Here are made-up nodes, facts about them, and rows of numbers that follow some of those facts. Name the node behind each unnamed row.

Known rows:
K_86: [  4   3 -17   2  -8  12   5  -7  -8   9  -3   1  -7   5  19  -5   0   9
 -24   4  -5   2   7  11   5  -3   1]
K_243: [  2   5 -10  -6  -4  24   2 -21 -14  18 -26 -12 -30 -11   1   1   1   2
 -19   3  -2   3   1  18   7   6   0]
K_727: [ -5  15  -3  -1 -12  -8  -2   4  21  -1  12  -4  -6  18  -9  -2  -5  16
 -66   7  -2  13  24   2   5 -12  -5]
K_182: [  0 -22  -7  -1  -3  14   2 -12 -14  12 -19 -12 -18  -1  -2  -1   5   8
 -11   0  -3  -1   4  14   7   7  -2]
K_33: [  3  17 -16   2 -10  -8   5   0  -5   9   6   5   8   9   4  -1  -4  10
  10   2  -4  -5  -2   8   0  -2   5]
K_239: [  3   8 -17   2 -11  -9   5   1  -7   8   5   3  10   9   2  -3  -2   9
   8   1  -4  -5  -1   6   1  -1   5]
K_287: [  0 -21  19   0  10   3  -5   2 -16 -13  -1  -4  15 -17  -8   3  11 -29
  33 -11  10  -6  -9 -16  -4  12   6]
K_782: [ -1   0  -3  -1  -4  -8   2  -7  -8  12 -11  -2  -7   9 -15   3  -2   8
  26  -2  -4 -15  -9  18   1   7   0]
K_841: [  4 -16 -17   7  -3  -1   6  -1  -5   4  -5   2  -6   6  20  -7  -9  10
  -7  10  -9   8   8   5  -1  -3  -6]
K_808: [ -2  -2  -1  -2  -5  -5   2  -5  -8  11 -10   0 -10   7 -15   5  -3   9
  26  -2  -4 -14  -7  18  -1   7   1]
K_332: [ -1 -24   0   2  -2   6   2  -9  -8  10 -14  -3 -15  11   3   0   0  14
   1  -2  -6 -12   0  21   5   5  -5]
K_432: [  7   5   1   7   1  30  -3  -7  -4 -14 -16  -5   1 -25   8  -4  18 -42
 -21   3  11   9  13 -27  -2  -2   7]
K_981: [ -2 -40   1   5   8  12   8  -9   6   9   5  -3  -3   6   5  -6  -3  27
  11  -5 -14 -10  -4  18   6   7  -6]
K_926: [ -2 -38   3   6  -2   9   2  -9  -6   7  -7  -4  -9  15   1  -3   4  15
  -6  -6  -8 -15   6  21   6   6  -6]
K_245: [  2  24 -10   9 -15 -11   2  -1  -1   7  -8   3   4  14 -12  -2   0   1
  -1   7  -1 -11  -6   8  -3  -6   4]
K_163: [ -6  33   7 -10  -3  15   1  13  33  -2  31  21 -41   6   3  11 -22  10
 -37   6 -13  11  40  11  -9 -12   1]
K_754: [  1 -30  -3   4  15  -8   2   5 -15   9 -46  -2 -31  -9  11  -1  -9  29
  16  20  -4  12 -25   9  -5  -2 -16]
K_265: [ -1 -27   4   4   0   4   1  -6 -15   8 -10  -6 -12   9   0  -1  -3  11
 -11  -2  -5  -8  -3  20   2   5  -3]
K_913: [ -2  10   3   5  -8 -10  -1  -9  -5  11 -22  -4  -9  11 -27   3   0   3
  16   3  -1 -22 -12  18  -2   2   0]

Some facts about the nodes:
K_100: lomu nula; vogrus rolin
K_110: lomu boduzis; plaklubron K_764, K_754; vogrus klofle
K_121: lomu flogra; plaklubron K_846; vogrus rolin
K_125: lomu boduzis; plaklubron K_774, K_470; vogrus rolin
K_135: lomu boduzis; plaklubron K_62; vogrus kludru
K_140: lomu boduzis; vogrus klofle
K_141: lomu flogra; plaklubron K_595; vogrus klofle
K_146: lomu tretem; taplur K_848, K_100; vogrus klofle
K_150: lomu boduzis; vogrus rolin
K_154: lomu drabu; vogrus kludru
K_155: lomu boduzis; taplur K_993, K_166, K_470; vogrus klofle
K_156: lomu tretem; plaklubron K_616; vogrus klofle
K_16: lomu lukli; plaklubron K_146; taplur K_986, K_97, K_163; vogrus kludru
K_163: lomu boduzis; plaklubron K_618, K_121; vogrus kludru
K_166: lomu tretem; vogrus kludru
K_169: lomu boduzis; plaklubron K_156; taplur K_819, K_37, K_141; vogrus kludru
K_17: lomu flogra; vogrus klofle
K_170: lomu boduzis; taplur K_69, K_163; vogrus rolin
K_174: lomu flogra; plaklubron K_754; taplur K_764, K_975, K_820, K_476, K_666; vogrus klofle
K_176: lomu boduzis; plaklubron K_36; vogrus klofle
K_180: lomu tretem; taplur K_764, K_912, K_590, K_265; vogrus rolin
K_181: lomu boduzis; taplur K_708, K_565; vogrus rolin
K_182: lomu boduzis; plaklubron K_191, K_125, K_952; vogrus klofle
K_185: lomu boduzis; plaklubron K_975; taplur K_156, K_17, K_476; vogrus rolin
K_186: lomu boduzis; plaklubron K_243; vogrus klofle
K_187: lomu boduzis; plaklubron K_846; taplur K_911, K_89, K_848, K_56, K_565; vogrus klofle
K_191: lomu boduzis; plaklubron K_927, K_975, K_993; vogrus rolin
K_200: lomu nula; vogrus kludru
K_202: lomu boduzis; vogrus kludru
K_208: lomu nula; taplur K_141, K_140; vogrus klofle
K_215: lomu nula; plaklubron K_926; taplur K_285, K_239; vogrus klofle
K_218: lomu lukli; vogrus klofle
K_221: lomu flogra; vogrus klofle
K_222: lomu lukli; plaklubron K_912; vogrus rolin
K_229: lomu boduzis; vogrus klofle
K_239: lomu boduzis; vogrus rolin
K_243: lomu boduzis; plaklubron K_952, K_336; vogrus klofle
K_245: lomu flogra; vogrus rolin
K_262: lomu boduzis; plaklubron K_912, K_742, K_628; vogrus rolin
K_265: lomu nula; plaklubron K_428; vogrus klofle
K_267: lomu lukli; plaklubron K_764; taplur K_422; vogrus klofle
K_269: lomu lukli; plaklubron K_742, K_592; vogrus klofle
K_271: lomu boduzis; plaklubron K_453, K_662; vogrus kludru
K_28: lomu boduzis; plaklubron K_958; vogrus rolin
K_285: lomu tretem; vogrus kludru
K_287: lomu nula; taplur K_755; vogrus klofle
K_302: lomu flogra; vogrus klofle
K_322: lomu flogra; vogrus kludru
K_323: lomu boduzis; plaklubron K_436; vogrus rolin
K_33: lomu boduzis; vogrus rolin
K_332: lomu boduzis; plaklubron K_570; vogrus klofle
K_333: lomu flogra; plaklubron K_912; taplur K_709, K_618; vogrus rolin
K_336: lomu flogra; vogrus kludru
K_340: lomu boduzis; vogrus kludru
K_346: lomu boduzis; taplur K_820, K_36; vogrus rolin
K_354: lomu lukli; taplur K_737, K_397; vogrus klofle
K_356: lomu drabu; plaklubron K_912; taplur K_323, K_963, K_200, K_808; vogrus klofle
K_36: lomu boduzis; plaklubron K_285; vogrus kludru
K_360: lomu boduzis; taplur K_986, K_163; vogrus kludru
K_361: lomu flogra; vogrus kludru
K_37: lomu tretem; vogrus kludru
K_385: lomu boduzis; taplur K_239, K_100, K_823, K_154; vogrus klofle
K_391: lomu boduzis; vogrus klofle
K_394: lomu tretem; taplur K_667, K_186, K_795; vogrus klofle
K_397: lomu boduzis; vogrus klofle
K_404: lomu boduzis; taplur K_182; vogrus rolin
K_408: lomu boduzis; taplur K_84, K_531, K_470, K_668; vogrus rolin
K_41: lomu boduzis; plaklubron K_926, K_97; taplur K_755; vogrus rolin
K_422: lomu boduzis; vogrus rolin
K_428: lomu flogra; taplur K_602, K_538; vogrus rolin
K_431: lomu flogra; taplur K_271, K_422; vogrus rolin
K_432: lomu flogra; plaklubron K_62, K_952, K_872; taplur K_945, K_332; vogrus rolin
K_436: lomu boduzis; plaklubron K_779, K_912, K_340, K_121, K_662; vogrus rolin
K_443: lomu flogra; vogrus klofle
K_453: lomu boduzis; vogrus klofle
K_455: lomu boduzis; taplur K_202; vogrus kludru
K_470: lomu flogra; plaklubron K_218; vogrus rolin
K_476: lomu flogra; vogrus rolin
K_479: lomu boduzis; plaklubron K_764; vogrus klofle
K_483: lomu drabu; plaklubron K_737, K_243; vogrus kludru
K_486: lomu flogra; taplur K_182; vogrus rolin
K_488: lomu flogra; taplur K_975, K_926; vogrus rolin
K_5: lomu boduzis; taplur K_302; vogrus rolin
K_502: lomu tretem; taplur K_479, K_734, K_808; vogrus klofle
K_505: lomu flogra; plaklubron K_742; vogrus klofle
K_509: lomu boduzis; plaklubron K_912, K_62, K_336; taplur K_565; vogrus klofle
K_51: lomu nula; vogrus klofle
K_518: lomu tretem; taplur K_911, K_742, K_866, K_154; vogrus klofle
K_519: lomu drabu; plaklubron K_97; taplur K_443, K_592; vogrus klofle
K_531: lomu boduzis; vogrus rolin
K_534: lomu boduzis; taplur K_867, K_668; vogrus klofle
K_538: lomu flogra; vogrus klofle
K_54: lomu tretem; plaklubron K_857, K_831; taplur K_864, K_846; vogrus klofle
K_55: lomu tretem; vogrus klofle
K_552: lomu boduzis; plaklubron K_9; vogrus klofle
K_555: lomu tretem; taplur K_323, K_443; vogrus kludru
K_556: lomu boduzis; plaklubron K_912; taplur K_638, K_443; vogrus klofle
K_56: lomu boduzis; vogrus kludru
K_563: lomu boduzis; plaklubron K_218; vogrus rolin
K_565: lomu boduzis; vogrus klofle
K_566: lomu boduzis; taplur K_531; vogrus klofle
K_570: lomu nula; vogrus rolin
K_58: lomu boduzis; plaklubron K_84; vogrus kludru
K_582: lomu flogra; vogrus klofle
K_590: lomu boduzis; vogrus rolin
K_592: lomu lukli; plaklubron K_912, K_831; vogrus klofle
K_594: lomu boduzis; vogrus klofle
K_595: lomu boduzis; plaklubron K_774; taplur K_323, K_565, K_582, K_163; vogrus kludru
K_600: lomu boduzis; vogrus rolin
K_601: lomu flogra; plaklubron K_820, K_592; taplur K_200, K_222; vogrus kludru
K_602: lomu tretem; plaklubron K_742, K_662; vogrus klofle
K_606: lomu tretem; taplur K_229, K_742, K_140, K_602, K_453, K_538, K_336; vogrus klofle
K_616: lomu nula; plaklubron K_243, K_952; vogrus kludru
K_618: lomu nula; plaklubron K_121; vogrus kludru
K_62: lomu lukli; plaklubron K_952; vogrus klofle
K_623: lomu drabu; taplur K_864, K_920; vogrus kludru
K_628: lomu boduzis; vogrus klofle
K_638: lomu tretem; plaklubron K_952; vogrus rolin
K_643: lomu flogra; taplur K_911, K_701, K_594; vogrus kludru
K_654: lomu nula; taplur K_323, K_668; vogrus klofle
K_662: lomu boduzis; plaklubron K_340, K_981; taplur K_262, K_156; vogrus klofle
K_665: lomu drabu; plaklubron K_41; vogrus klofle
K_666: lomu nula; vogrus klofle
K_667: lomu boduzis; vogrus kludru
K_668: lomu lukli; vogrus klofle
K_669: lomu flogra; taplur K_864, K_565; vogrus klofle
K_675: lomu nula; vogrus rolin
K_687: lomu boduzis; plaklubron K_176, K_97; taplur K_570; vogrus rolin
K_688: lomu drabu; taplur K_926, K_55, K_125, K_718; vogrus kludru
K_69: lomu boduzis; vogrus rolin
K_700: lomu tretem; plaklubron K_141; vogrus kludru
K_701: lomu tretem; plaklubron K_912, K_742; vogrus rolin
K_706: lomu tretem; plaklubron K_737, K_872; vogrus kludru
K_708: lomu boduzis; vogrus rolin
K_709: lomu boduzis; vogrus klofle
K_718: lomu boduzis; vogrus kludru
K_722: lomu boduzis; vogrus kludru
K_727: lomu flogra; plaklubron K_428, K_146, K_186; vogrus kludru
K_73: lomu drabu; plaklubron K_443; vogrus klofle
K_732: lomu lukli; taplur K_706, K_483, K_336; vogrus klofle
K_734: lomu drabu; vogrus klofle
K_737: lomu lukli; plaklubron K_754; vogrus klofle
K_742: lomu lukli; plaklubron K_912, K_754; vogrus klofle
K_754: lomu tretem; plaklubron K_912; vogrus klofle
K_755: lomu nula; vogrus klofle
K_764: lomu boduzis; plaklubron K_912; vogrus rolin
K_77: lomu boduzis; vogrus kludru
K_774: lomu lukli; vogrus rolin
K_777: lomu boduzis; plaklubron K_981; taplur K_666; vogrus kludru
K_779: lomu tretem; plaklubron K_146, K_340, K_432; vogrus klofle
K_782: lomu boduzis; vogrus klofle
K_795: lomu boduzis; plaklubron K_361, K_618, K_186; vogrus klofle
K_808: lomu boduzis; vogrus klofle
K_819: lomu boduzis; vogrus kludru
K_820: lomu flogra; vogrus rolin
K_823: lomu flogra; vogrus klofle
K_824: lomu flogra; taplur K_150, K_28; vogrus klofle
K_831: lomu nula; vogrus kludru
K_834: lomu nula; vogrus klofle
K_84: lomu lukli; plaklubron K_443, K_675; vogrus kludru
K_841: lomu boduzis; plaklubron K_912, K_618, K_831, K_218; vogrus rolin
K_842: lomu drabu; taplur K_154; vogrus rolin
K_846: lomu tretem; plaklubron K_952; vogrus kludru
K_848: lomu lukli; plaklubron K_884; vogrus kludru
K_857: lomu boduzis; plaklubron K_754; taplur K_391, K_782, K_218; vogrus kludru
K_858: lomu boduzis; taplur K_975, K_819, K_963; vogrus kludru
K_86: lomu boduzis; plaklubron K_243; vogrus rolin
K_864: lomu boduzis; plaklubron K_737, K_901; vogrus rolin
K_866: lomu nula; vogrus rolin
K_867: lomu nula; plaklubron K_285; vogrus rolin
K_872: lomu drabu; taplur K_727, K_675, K_125; vogrus kludru
K_873: lomu boduzis; taplur K_141, K_920, K_453; vogrus klofle
K_874: lomu boduzis; taplur K_229, K_166, K_140, K_592; vogrus klofle
K_876: lomu flogra; vogrus klofle
K_884: lomu flogra; taplur K_265; vogrus rolin
K_89: lomu flogra; vogrus klofle
K_9: lomu boduzis; plaklubron K_77, K_191; vogrus rolin
K_901: lomu flogra; vogrus klofle
K_908: lomu boduzis; plaklubron K_9; taplur K_737, K_867; vogrus klofle
K_911: lomu flogra; plaklubron K_764; vogrus kludru
K_912: lomu flogra; vogrus klofle
K_913: lomu flogra; vogrus klofle
K_920: lomu tretem; plaklubron K_643; vogrus rolin
K_926: lomu boduzis; plaklubron K_121, K_36; vogrus klofle
K_927: lomu tretem; plaklubron K_912, K_146, K_981; vogrus klofle
K_942: lomu boduzis; taplur K_841, K_616; vogrus klofle
K_945: lomu nula; vogrus rolin
K_952: lomu boduzis; plaklubron K_912; vogrus rolin
K_954: lomu flogra; taplur K_864; vogrus klofle
K_958: lomu nula; plaklubron K_754, K_831; vogrus rolin
K_963: lomu boduzis; plaklubron K_146, K_820, K_872; vogrus kludru
K_97: lomu flogra; plaklubron K_912; vogrus klofle
K_975: lomu tretem; plaklubron K_912, K_146; vogrus klofle
K_981: lomu drabu; plaklubron K_97; vogrus klofle
K_982: lomu nula; plaklubron K_28; vogrus rolin
K_986: lomu boduzis; plaklubron K_754, K_846; vogrus klofle
K_993: lomu boduzis; plaklubron K_912, K_97; vogrus kludru

Which node is each row?
No name comes twice in this set of rows, the named rows included.
[ -1  50 -15 -14   0   8   0  -7  15  13   8 -11  -8  -9  12  -5  -4  22
 -78   7   3  35  -9   0  14 -12  -1]  K_846
[ -2  -4  -4  -4   3  -1   6  -3  -5  16  -2  -1   0   1  -8   3   0  27
  35  -4  -6 -10 -21  16   4   7   2]  K_734
[ -5  22  -1  -2  -9  -9  -3   6  20  -2   7   1 -12  17  -3   0  -6  14
 -62   9  -1  13  20   1   3 -14  -7]  K_911
[ -5  33  -5 -11  -9 -19   0  13  10   2  31   2  -1  12 -12   4 -16  17
 -37   2  -2  19   9   1  -1  -6   4]  K_200
[ -1 -26  15   2  15   7  -3   5  -8 -10  -9  -7  24 -23 -14   0  18 -13
  37  -8  12  -4 -23 -20   0   9   7]  K_606
[ -4 -15   9  -8   7   7  -5  13  18 -24  33   0  18 -10  10   0   6 -14
 -36  -8   7  24  31 -34   3  -2  -1]  K_777
[  0 -16   9  -3   1  14   1   3 -13  10 -28  13 -45   6  14  12   2  14
   7   6  -4 -11   5  24  -5  -1  -6]  K_986
[  5  34 -12   1  -8  -6   5  -5   1   9   7  10   2   8  11  -1 -10   3
  12   1  -6  -8  -7  12  -3  -4   3]  K_708
[  0 -11  14 -15   9  -1  -7  27   1 -22   5  11   0  -4  36   8  14  -2
 -37  -1  16  29  22 -34   1  -9  -8]  K_857
[  8  35  27  -2  29  24  -4 -25  14 -13  -9  11 -26 -33  34   1 -14 -56
  39  -3   1  -3 -11  -7  -9   2 -10]  K_509
[  5 -33   6   7   7  19   0   1   0 -21  14   3  19 -11  21  -7  12 -26
   3  -6   2   1  18 -25  -1   2   2]  K_687
[  4   6  28  -2  20  29  -5 -14   3 -12  -7   9 -13 -21  26   3   5 -41
  23 -10   6 -12  -4  -6  -2   4  -4]  K_187
[ -3   1   0   2   2  -4   3  -1  -5  14 -13  -4  -1   1 -20   2  -1  22
  23   1  -3 -12 -29  17   1   4   3]  K_55
[ -1 -27  -1   4  -1   3  -3  -8  -8   6 -19  -3 -16   9  -1  -1   0   9
   1   3  -5 -11   2  24   2   2  -8]  K_269
[ -2 -13  -5  -1  -5 -10   1  -6 -13  11 -10  -7   4  10 -14   2   3  12
  24  -4  -1 -13  -8  14   3   8   0]  K_140

Now the same nodes, written a new way:
Some rows with their names:
K_185: [ 33 -32   1 -31  -5  29  11  42  -6   4  12 -24   2]
K_432: [ 21 -11   5 -20  -2  26  -7  30 -15   9  -3 -14   0]
K_28: [ 25  10   9 -14   1  -2  -8   8  22  28  -5  -3  11]
K_981: [  5  10  10 -26  13  -3  13  17  -7  39 -21  -4   4]
K_926: [  7  -4  19 -14   7   3  14  15  -4  27  -9   2   0]
K_654: [  8 -48   9  -9 -10  20  43  19 -42 -13  32 -10 -11]
K_884: [ 26 -14  11 -24  -6  23   9  34 -15 -18   4 -21   1]
K_570: [ 10  26  19  -4   0  -6  -8  -8   4  -2 -11  -1   2]
K_954: [ 29  25  52 -51 -10  28  53  32 -25 -42  15  27 -22]
K_174: [ 29 -21  33 -10   2  32  40  54 -15 -23  33  -5 -20]
K_667: [ 24  15  14  -8  -1 -16 -26  12  20  13 -18  -5   9]
K_262: [ 19  30   8 -22  10  -7  -9   8  20  29  -7  -8  -2]
K_285: [ 23  29  17 -12  -3 -18 -26  13  19  10 -31  -9  16]
K_200: [  8  23  22   0  -3 -15 -15   0   4  -2 -17  -4   4]
K_834: [ -3  21  32   3   6  -6  12  -5 -14  -6  -5  13 -12]
K_819: [ 23  14  17  -7   1 -14 -28  15  19   8 -20  -6   8]
K_428: [ 27 -14  12 -23  -5  25   8  34 -15 -20   2 -22  -2]
K_555: [ 33 -39  -7 -23 -21   6   5  35  -9   6   6 -30  17]
K_385: [ 24 -38  16 -18   3  27  21  44 -22 -18  19  -6 -14]

Rows to name:
No name comes twice in this set of rows, the named rows included.
[ 37 -34   9 -20  -6  18  -8  50  -4 -15   4 -25   2]  K_858
[  9  18  25 -12  -4  -6  -3   7   3  11 -19 -11   6]  K_618
[ 24 -60 -15 -32 -15  24  37  21 -29  19  17 -35   8]  K_16
[ 49  17  31 -55 -13  19  11  54   5 -23  -1   6  -1]  K_623
[  4   8  22  -9  17  11  25   3 -12  10  -3   5 -15]  K_269
[ 23   7  14 -17  -3  -8 -14  17  18  27 -19 -13  12]  K_36
[ 21 -25  17 -27  -4  20  27  39 -26 -10   7 -11  -6]  K_146
[ 35 -40  -2 -22  -7  23   5  34  -6  -4  15 -23   3]  K_408
[ 33 -58 -17 -24 -25   4  17  23 -10  18  24 -26  17]  K_360
[ 14 -25   6 -31  10  21  29  42 -28   9  23 -20 -25]  K_556
[ 32 -17   8 -27  -8  22   2  37  -5 -11   1 -22   6]  K_180
[  3  11  15   6  16  -5 -24   4   1  40 -12  21  -6]  K_243
[ 24  41  21 -26   0  -3 -10  10  22  19 -24   0  12]  K_920
[ 17  49  31 -13  15 -11  17  19  17  18   9  10 -22]  K_754

